Below are the code and all the weights of a small trained network. Each question names an input and a class and asks about switching units off, where a switched-off unit gives its printed mean instead of its output.

import numpy as np


def w(rows, s, z=0):
    codes = np.array(rows[::2]) - 128.0
    scale = np.full(codes.shape[1], s)
    scale[-1] = z or s
    return codes * scale


def f(y):
    return y / 2 * (1 + np.tanh(0.7978845608 * (y + 0.044715 * y**3)))


def log_softmax(a):
    a = a - a.max(-1, keepdims=True)
    return a - np.log(np.exp(a).sum(-1, keepdims=True))


def net(x, mask):
    res = np.array(x, float).reshape(1, 7) / 4 @ E
    y = f(res @ A[0][:, :-1].T + A[0][:, -1])
    res = res + np.where(mask, y, B[0][:, -1]) @ B[0][:, :-1]
    return log_softmax(res[-1] @ U[:, :-1].T + U[:, -1])


A, B = {}, {}
E = w([
[234,94,228,86,178,116],'x0',
[113,133,143,124,132,130],'x1',
[149,116,106,137,123,124],'x2',
[100,103,145,76,34,9],'x3',
[81,12,89,71,151,154],'x4',
[113,134,138,127,138,124],'x5',
[134,125,113,138,143,115],'x6',
],0.013)
A[0] = w([
[102,120,174,145,104,67,100],'N1',
[75,89,121,99,80,9,149],'N2',
[191,125,210,133,102,14,113],'N3',
[97,121,71,145,150,162,151],'N4',
[71,190,60,140,80,113,251],'N5',
[157,161,135,138,182,175,223],'N6',
[155,44,172,56,175,140,73],'N7',
[156,221,145,213,88,138,230],'N8',
[100,100,110,97,84,87,225],'N9',
[193,98,174,66,188,140,2],'N10',
[173,152,144,189,198,198,20],'N11',
[166,149,141,185,182,239,211],'N12',
[149,226,135,219,98,138,14],'N13',
[190,140,155,92,101,73,133],'N14',
[78,106,84,191,168,190,170],'N15',
[74,116,76,123,112,227,154],'N16',
[150,171,145,149,153,173,104],'N17',
[84,109,74,122,119,223,147],'N18',
[45,181,67,201,47,112,5],'N19',
[87,139,113,125,87,123,152],'N20',
[125,107,98,102,121,196,147],'N21',
[182,163,181,110,69,62,121],'N22',
[97,114,104,80,85,50,7],'N23',
],0.011,0.0081)
B[0] = w([
[104,136,98,127,138,152,165],'N1',
[165,106,144,87,119,61,232],'N2',
[109,199,143,150,196,172,218],'N3',
[135,143,145,172,136,167,183],'N4',
[92,72,89,115,55,159,252],'N5',
[97,55,79,139,106,115,207],'N6',
[172,94,116,74,82,80,187],'N7',
[189,114,172,56,68,81,243],'N8',
[179,129,186,107,179,161,206],'N9',
[92,41,75,66,29,133,175],'N10',
[182,171,178,49,155,85,192],'N11',
[112,56,124,97,96,94,247],'N12',
[54,38,56,88,37,130,192],'N13',
[94,210,140,161,198,139,184],'N14',
[123,160,121,192,157,160,214],'N15',
[108,140,116,173,167,169,207],'N16',
[163,90,133,77,128,93,168],'N17',
[96,175,102,167,121,170,202],'N18',
[222,192,205,1,112,75,221],'N19',
[109,83,99,87,83,129,174],'N20',
[130,154,150,143,141,154,168],'N21',
[108,205,109,159,199,198,203],'N22',
[73,53,84,92,61,108,175],'N23',
],0.0083,0.017)
U = w([
[30,40,24,88,70,124,90],'0',
[245,155,238,46,121,82,91],'1',
[65,239,115,218,211,207,255],'2',
],0.011,0.0021)

Each question gives the input, the list of numbers given to net, and the class t.
The units are the neurons (one row each of A and B). Each row of codes is followed by its name. A weight is (code - 128) times the scale printed after its matrix; where a second scale follows, it is the last column's (A, B and U).
mask holds one flag per neuron, in row order. A switched-off neuron (its flag False) gives its mean, the last column of its row in B, instead of its output. The means were averaged over made-up inputs and are rounded, as every weight is.
A unit's drop is (log p(t) with every unit on - log p(t) with that unit switched off) / (log p(t) with every unit on - log p(t) with every unit switched off).
The circuit of an input: a set's keep is (log p(t) with only the set's units on - log p(t) with every unit switched off) / (log p(t) with every unit on - log p(t) with every unit switched off). Starting from the 12 units with the biggest drops (on a tie, the unit counted first), units are removed one at a time, each time the one whose removal leaves the highest keep (on an exact tie, the one counted first), for as long as the keep stays at least 0.8.
units of the circuit, in order: the units of the circuit, biggest drop first
k most important neurons: the k neurons with the biggest drops, biggest first
drop of u: that unit's drop, to one decimal
input [-2,0,-3,5,0,0,4], class 1: most important neuron	(N13)
input [-1,-2,-3,-2,-6,5,1], class 0: 2 most important neurons	(N13 N19)
input [0,-5,-8,-8,-6,2,-7], class 0: 3 most important neurons	(N13 N6 N19)
input [1,4,-5,1,-1,7,8], class 2: 2 most important neurons	(N19 N8)
input [2,4,-3,8,6,0,-8], class 1: 2 most important neurons	(N9 N2)
input [4,2,-8,8,7,-2,4], class 1: 3 most important neurons	(N9 N2 N5)
input [-1,-1,0,1,-1,2,7], class 1: 4 most important neurons	(N13 N6 N23 N10)
input [-4,-7,-3,7,-1,-7,5], class 1: 2 most important neurons	(N19 N9)
input [-5,-6,1,1,-1,-7,-2], class 1: 2 most important neurons	(N19 N6)
input [-6,7,0,4,-7,-3,1], class 1: 2 most important neurons	(N19 N8)
input [8,-2,5,-7,8,-5,8], class 0: drop of N17	0.0
input [-5,4,8,-6,-6,5,-7], class 0: drop of N13	7.0
input [7,-2,3,2,-1,-6,-6], class 2: drop of N8	0.1
input [-5,4,-7,-8,-5,5,-5], class 0: units of the circuit, in order	(N13)
